Below are the code and all the weights of a small trained network. Each question names an input and a target symbol and asks about switching units off, where a switched-off unit gives its printed mean instead of its output.

import numpy as np


def w(rows, s, z=0):
    codes = np.array(rows[::2]) - 128.0
    scale = np.full(codes.shape[1], s)
    scale[-1] = z or s
    return codes * scale


def norm(h):
    return h / np.sqrt((h * h).mean(-1, keepdims=True) + 1e-5)


def f(y):
    return y / 2 * (1 + np.tanh(0.7978845608 * (y + 0.044715 * y**3)))


def softmax(a):
    e = np.exp(a - a.max(-1, keepdims=True))
    return e / e.sum(-1, keepdims=True)


def log_softmax(a):
    a = a - a.max(-1, keepdims=True)
    return a - np.log(np.exp(a).sum(-1, keepdims=True))


def net(x, mask):
    ids = ['ΓΔΛΞΠΣΦΨΩεζημτ'.index(c) for c in x.split()]
    T = len(ids)
    res = E[ids] + P[:T]
    u = 0
    for l in range(2):
        r = norm(res)
        for j in range(2):
            rows = slice(2 * j, 2 * j + 2)
            q, k, v = (r @ M[l][rows].T for M in (Q, K, V))
            z = softmax(np.where(np.tri(T) > 0, q @ k.T / 2**0.5, -1e9)) @ v
            o = O[l][rows]
            res = res + np.where(mask[u + j], z, o[:, -1]) @ o[:, :-1]
        u += 2
        y = f(norm(res) @ A[l][:, :-1].T + A[l][:, -1])
        res = res + np.where(mask[u : u + 12], y, B[l][:, -1]) @ B[l][:, :-1]
        u += 12
    return log_softmax(norm(res)[-1] @ U[:, :-1].T + U[:, -1])


Q, K, V, O, A, B = {}, {}, {}, {}, {}, {}
E = w([
[142,168,146,108,122,161],'Γ',
[123,177,147,107,76,156],'Δ',
[84,119,98,109,205,173],'Λ',
[91,201,154,165,165,45],'Ξ',
[79,121,105,116,193,157],'Π',
[236,147,157,147,252,80],'Σ',
[56,130,117,125,165,179],'Φ',
[134,170,139,118,89,150],'Ψ',
[147,149,132,108,100,152],'Ω',
[89,51,219,206,176,80],'ε',
[142,153,153,99,91,163],'ζ',
[138,160,137,74,121,154],'η',
[127,162,158,82,90,165],'μ',
[100,85,156,73,99,51],'τ',
],0.004)
P = w([
[115,9,43,228,149,97],'0',
[204,131,186,19,101,153],'1',
[198,156,212,42,126,162],'2',
[177,169,220,73,132,146],'3',
[169,176,228,64,121,153],'4',
[165,195,231,76,97,163],'5',
[152,197,226,91,98,144],'6',
[154,187,224,87,114,153],'7',
[139,215,226,123,87,149],'8',
],0.0013)
Q[0] = w([
[221,243,129,33,45,133],'L0H1',
[93,20,159,163,194,3],'L0H1',
[174,91,79,158,157,99],'L0H2',
[197,209,138,93,36,229],'L0H2',
],0.006)
K[0] = w([
[166,57,40,242,120,98],'L0H1',
[140,176,254,95,186,76],'L0H1',
[186,118,146,100,121,128],'L0H2',
[104,120,26,169,51,122],'L0H2',
],0.0063)
V[0] = w([
[157,159,5,10,138,116],'L0H1',
[63,245,150,105,113,217],'L0H1',
[103,143,186,6,70,157],'L0H2',
[172,147,98,225,34,74],'L0H2',
],0.0028)
O[0] = w([
[3,138,53,99,177,159,13],'L0H1',
[55,94,203,130,123,99,2],'L0H1',
[168,42,142,101,86,163,186],'L0H2',
[123,131,72,72,152,53,161],'L0H2',
],0.004,0.00081)
A[0] = w([
[138,149,116,114,152,87,47],'L0N1',
[121,147,124,112,128,1,71],'L0N2',
[59,120,29,125,164,178,71],'L0N3',
[39,180,92,96,106,176,67],'L0N4',
[148,214,32,77,145,51,6],'L0N5',
[109,62,165,95,173,116,225],'L0N6',
[71,158,114,87,211,202,139],'L0N7',
[131,113,90,72,111,176,139],'L0N8',
[95,176,188,155,112,97,110],'L0N9',
[59,95,114,87,206,132,125],'L0N10',
[167,118,98,239,240,108,86],'L0N11',
[122,130,38,196,168,57,119],'L0N12',
],0.0041,0.0019)
B[0] = w([
[99,117,183,151,147,142,91],'L0N1',
[113,42,193,107,163,82,139],'L0N2',
[195,96,145,103,34,85,99],'L0N3',
[213,66,100,240,141,128,149],'L0N4',
[71,163,134,222,181,117,222],'L0N5',
[134,136,33,172,62,97,254],'L0N6',
[120,95,111,231,62,70,206],'L0N7',
[70,158,172,192,152,125,186],'L0N8',
[145,51,73,81,203,60,187],'L0N9',
[163,142,86,176,56,108,132],'L0N10',
[101,73,51,3,132,227,109],'L0N11',
[84,160,174,46,83,148,82],'L0N12',
],0.0035,0.0013)
Q[1] = w([
[137,3,123,107,130,108],'L1H1',
[61,9,79,142,151,73],'L1H1',
[93,24,123,70,59,56],'L1H2',
[118,191,188,220,161,228],'L1H2',
],0.0062)
K[1] = w([
[244,123,241,90,36,60],'L1H1',
[192,130,251,175,77,55],'L1H1',
[184,181,248,174,79,139],'L1H2',
[32,1,10,156,117,152],'L1H2',
],0.0054)
V[1] = w([
[204,201,177,192,96,79],'L1H1',
[253,46,143,136,83,90],'L1H1',
[168,116,154,100,180,80],'L1H2',
[156,154,73,99,174,208],'L1H2',
],0.0026)
O[1] = w([
[45,243,38,95,175,91,215],'L1H1',
[61,206,160,128,5,105,180],'L1H1',
[179,76,68,119,62,128,138],'L1H2',
[145,136,214,185,85,192,10],'L1H2',
],0.0026,0.0013)
A[1] = w([
[50,135,186,85,108,184,115],'L1N1',
[105,129,137,41,50,138,141],'L1N2',
[154,2,170,187,196,209,6],'L1N3',
[183,141,50,201,77,227,133],'L1N4',
[195,144,170,75,141,108,96],'L1N5',
[166,133,84,130,111,219,19],'L1N6',
[184,75,147,148,30,191,111],'L1N7',
[6,134,62,232,191,225,94],'L1N8',
[151,53,179,121,81,187,102],'L1N9',
[59,169,163,123,125,157,131],'L1N10',
[47,57,139,129,69,131,58],'L1N11',
[125,152,201,72,191,29,44],'L1N12',
],0.0043,0.0024)
B[1] = w([
[106,145,117,89,130,34,111],'L1N1',
[206,140,85,163,123,83,180],'L1N2',
[208,65,244,175,123,104,87],'L1N3',
[28,58,95,98,84,116,205],'L1N4',
[138,87,66,131,179,183,191],'L1N5',
[36,142,68,68,106,182,73],'L1N6',
[37,92,169,195,152,105,193],'L1N7',
[232,184,97,253,184,124,255],'L1N8',
[139,127,158,157,167,47,149],'L1N9',
[133,128,142,99,171,52,141],'L1N10',
[207,159,78,92,98,97,153],'L1N11',
[63,32,94,154,134,109,234],'L1N12',
],0.0042,0.0015)
U = w([
[230,2,243,207,172,112,44],'Γ',
[235,78,6,48,81,37,81],'Δ',
[66,169,184,137,122,139,51],'Λ',
[228,50,72,62,212,222,195],'Ξ',
[61,160,199,145,124,163,48],'Π',
[67,71,187,126,104,199,152],'Σ',
[86,227,227,29,176,96,90],'Φ',
[5,52,70,80,235,82,90],'Ψ',
[182,229,71,229,233,100,144],'Ω',
[239,177,197,118,17,218,159],'ε',
[138,202,107,54,129,88,38],'ζ',
[63,66,33,250,13,148,87],'η',
[115,141,150,98,115,37,65],'μ',
[46,175,40,29,64,194,253],'τ',
],0.0058,0.0019)

Each question gives the input, a string of symbols that net reads in full, and the target symbol t.
The units are the heads (2 rows each of Q, K, V and O) and the neurons (one row each of A and B). Each row of codes is followed by its name. A weight is (code - 128) times the scale printed after its matrix; where a second scale follows, it is the last column's (O, A, B and U).
mask holds one flag per unit, layer by layer, with each layer's heads first. A switched-off unit (its flag False) gives its mean, the last column of its rows in O or B, instead of its output. The means were averaged over made-up inputs and are rounded, as every weight is.
A unit's drop is (log p(t) with every unit on - log p(t) with that unit switched off) / (log p(t) with every unit on - log p(t) with every unit switched off).
The circuit of an input: a set's keep is (log p(t) with only the set's units on - log p(t) with every unit switched off) / (log p(t) with every unit on - log p(t) with every unit switched off). Starting from the 12 units with the biggest drops (on a tie, the unit counted first), units are removed one at a time, each time the one whose removal leaves the highest keep (on an exact tie, the one counted first), for as long as the keep stays at least 0.8.
units of the circuit, in order: the units of the circuit, biggest drop first
most important unit: the unit with the biggest drop
top k neurons: the k neurons with the biggest drops, biggest first
k most important neurons of layer l: the k neurons of layer l with the biggest drops, biggest first
which heads matter: for each layer, one digit per head in row order, 1 if its drop is at least 0.15 and else 0, layers parted by /
drop of u: that unit's drop, to one decimal
input ε ε η Φ Ξ, target Ψ: units of the circuit, in order : [L1N12 L0N9 L1N8]
input Ω τ ζ Φ, target η: units of the circuit, in order : [L0N7]
input Φ Σ ε ε Ω Γ, target Φ: units of the circuit, in order : [L1N8 L0N10 L1N10]
input Φ Ω Ψ ε Ψ Ω Ω Ω, target Φ: which heads matter : 01 / 00
input Ω Ω Ω, target Ω: units of the circuit, in order : [L0H1 L0H2 L0N5 L1N8]
input η Φ τ Ψ μ, target η: which heads matter : 10 / 00
input Γ Ω τ η, target Γ: top 2 neurons : [L0N11 L0N12]
input Γ Ω Φ Ψ Ω, target Γ: top 2 neurons : [L0N11 L0N12]
input Γ ε Π μ η Γ, target Γ: top 2 neurons : [L0N11 L0N12]
input Ω τ Ξ Ω τ Π η ζ, target Ω: top 2 neurons : [L0N5 L0N3]
input Ξ Σ ε ε Ω Φ Δ η, target Ξ: top 2 neurons : [L1N5 L0N11]
input Φ Δ Ω, target Φ: top 2 neurons : [L0N3 L0N7]
input Ψ Ξ Ω ε Π Ω Ω η, target Ψ: which heads matter : 11 / 00
input τ Ω Σ Ω Ω Ω τ ε η, target τ: top neuron : [L1N4]
input ε Φ η, target ε: which heads matter : 11 / 10
input τ ζ ε Ω Ξ ε Σ ε μ, target τ: top 3 neurons : [L1N8 L1N4 L1N6]
input ε ε Σ Ω Φ Σ ε Ω, target ε: which heads matter : 10 / 00
input Ω Ω Π Φ, target η: 2 most important neurons of layer 0 : [L0N7 L0N10]
input Ψ ε Δ Ξ ε Φ Ω, target Ψ: which heads matter : 01 / 00
input Ξ Ω Ω, target Ξ: most important unit : L0H2
input Δ Φ η τ Ω Ψ Ψ, target Δ: top 2 neurons : [L1N2 L0N5]
input Δ η τ Ω, target Δ: 2 most important neurons of layer 1 : [L1N2 L1N8]
input Δ Ξ Ω Ψ τ ε ζ, target Δ: which heads matter : 10 / 00
input τ Ψ Ω, target τ: which heads matter : 10 / 00
input Ω Ω Σ Ω ε Ω Ω Ω ζ, target Ω: 2 most important neurons of layer 0 : [L0N5 L0N3]
input Ξ Ω Ω ε ε η, target Ξ: top 2 neurons : [L0N11 L1N5]
input Ω Ω Ω ε ε Δ, target Ω: most important unit : L0H2
input τ μ Φ μ, target τ: drop of L0H1 : 0.6
input ε Ω Ω Γ Ψ ε Ω Ω, target ε: drop of L0H1 : 1.8
input ε ε Ω Ω Σ, target Ξ: drop of L0N1 : 0.0
